Below is a small trained network, with its code and all its weights. Each question gives an input and a class and asks what happens when units are switched off, that is, made to give their printed mean instead of their output.

import numpy as np


def w(rows, s, z=0):
    codes = np.array(rows[::2]) - 128.0
    scale = np.full(codes.shape[1], s)
    scale[-1] = z or s
    return codes * scale


def f(y):
    return y / 2 * (1 + np.tanh(0.7978845608 * (y + 0.044715 * y**3)))


def log_softmax(a):
    a = a - a.max(-1, keepdims=True)
    return a - np.log(np.exp(a).sum(-1, keepdims=True))


def net(x, mask):
    res = np.array(x, float).reshape(1, 7) / 4 @ E
    y = f(res @ A[0][:, :-1].T + A[0][:, -1])
    res = res + np.where(mask, y, B[0][:, -1]) @ B[0][:, :-1]
    return log_softmax(res[-1] @ U[:, :-1].T + U[:, -1])


A, B = {}, {}
E = w([
[131,132,132,129],'x0',
[130,129,130,126],'x1',
[112,130,116,3],'x2',
[45,237,73,150],'x3',
[209,158,51,129],'x4',
[133,132,139,128],'x5',
[128,130,131,127],'x6',
],0.0051)
A[0] = w([
[117,129,131,88,31],'N0',
[51,214,138,134,71],'N1',
[94,131,142,26,76],'N2',
[120,148,138,125,21],'N3',
[145,69,160,120,85],'N4',
[123,147,146,119,48],'N5',
[112,116,150,240,71],'N6',
[150,62,156,119,91],'N7',
[126,122,134,131,4],'N8',
[7,87,219,147,93],'N9',
[124,141,137,116,3],'N10',
[127,110,135,131,12],'N11',
[146,60,163,119,86],'N12',
],0.013,0.004)
B[0] = w([
[139,91,135,96,109],'N0',
[83,59,5,150,217],'N1',
[201,73,180,90,212],'N2',
[127,76,94,86,91],'N3',
[101,120,56,130,179],'N4',
[106,85,119,86,98],'N5',
[202,50,158,45,204],'N6',
[96,114,58,151,193],'N7',
[127,89,100,86,86],'N8',
[60,209,200,87,253],'N9',
[128,66,106,79,87],'N10',
[120,81,91,85,91],'N11',
[89,120,48,134,195],'N12',
],0.024,0.0036)
U = w([
[15,20,10,183,40],'0',
[105,186,183,141,229],'1',
[121,122,173,177,233],'2',
[207,2,200,34,2],'3',
],0.0055,0.0039)

Each question gives the input, the list of numbers given to net, and the class t.
The units are the neurons (one row each of A and B). Each row of codes is followed by its name. A weight is (code - 128) times the scale printed after its matrix; where a second scale follows, it is the last column's (A, B and U).
mask holds one flag per neuron, in row order. A switched-off neuron (its flag False) gives its mean, the last column of its row in B, instead of its output. The means were averaged over made-up inputs and are rounded, as every weight is.
A unit's drop is (log p(t) with every unit on - log p(t) with that unit switched off) / (log p(t) with every unit on - log p(t) with every unit switched off).
The circuit of an input: a set's keep is (log p(t) with only the set's units on - log p(t) with every unit switched off) / (log p(t) with every unit on - log p(t) with every unit switched off). Starting from the 12 units with the biggest drops (on a tie, the unit counted first), units are removed one at a time, each time the one whose removal leaves the highest keep (on an exact tie, the one counted first), for as long as the keep stays at least 0.8.
circuit, biggest first: the units of the circuit, biggest drop first
unit that matters most: the unit with the biggest drop
top k neurons: the k neurons with the biggest drops, biggest first
drop of u: that unit's drop, to one decimal
input [1,-4,8,6,1,-2,3], class 3: unit that matters most => N2
input [6,-2,0,-6,-5,-7,2], class 0: top 2 neurons => N12; N7
input [-2,-5,0,6,2,5,5], class 0: top 2 neurons => N1; N9
input [-2,-7,-6,-4,2,4,-2], class 3: top 3 neurons => N6; N1; N9
input [-3,-4,4,-6,-4,5,-2], class 0: top 4 neurons => N12; N7; N4; N6
input [2,-3,-1,-7,-3,-4,-1], class 0: top 3 neurons => N12; N7; N4
input [6,1,1,-5,-8,0,-7], class 1: top 2 neurons => N9; N1
input [6,2,-3,7,-4,-4,-7], class 0: top 2 neurons => N1; N2
input [-2,3,4,6,-3,5,-7], class 0: top 2 neurons => N1; N6
input [-3,-8,-8,-5,-1,5,3], class 3: top 2 neurons => N6; N1
input [3,2,-7,-2,1,-8,4], class 3: top 2 neurons => N6; N9
input [2,-7,2,7,2,-1,-1], class 0: top 2 neurons => N1; N9
input [-5,5,-5,-8,3,-5,-3], class 0: drop of N7 => 0.1
input [1,2,-6,4,-2,-6,-6], class 3: drop of N12 => 0.1
input [4,-3,-7,-5,3,0,-6], class 3: drop of N6 => 1.6
input [0,-4,7,-2,-2,-7,5], class 3: circuit, biggest first => N2
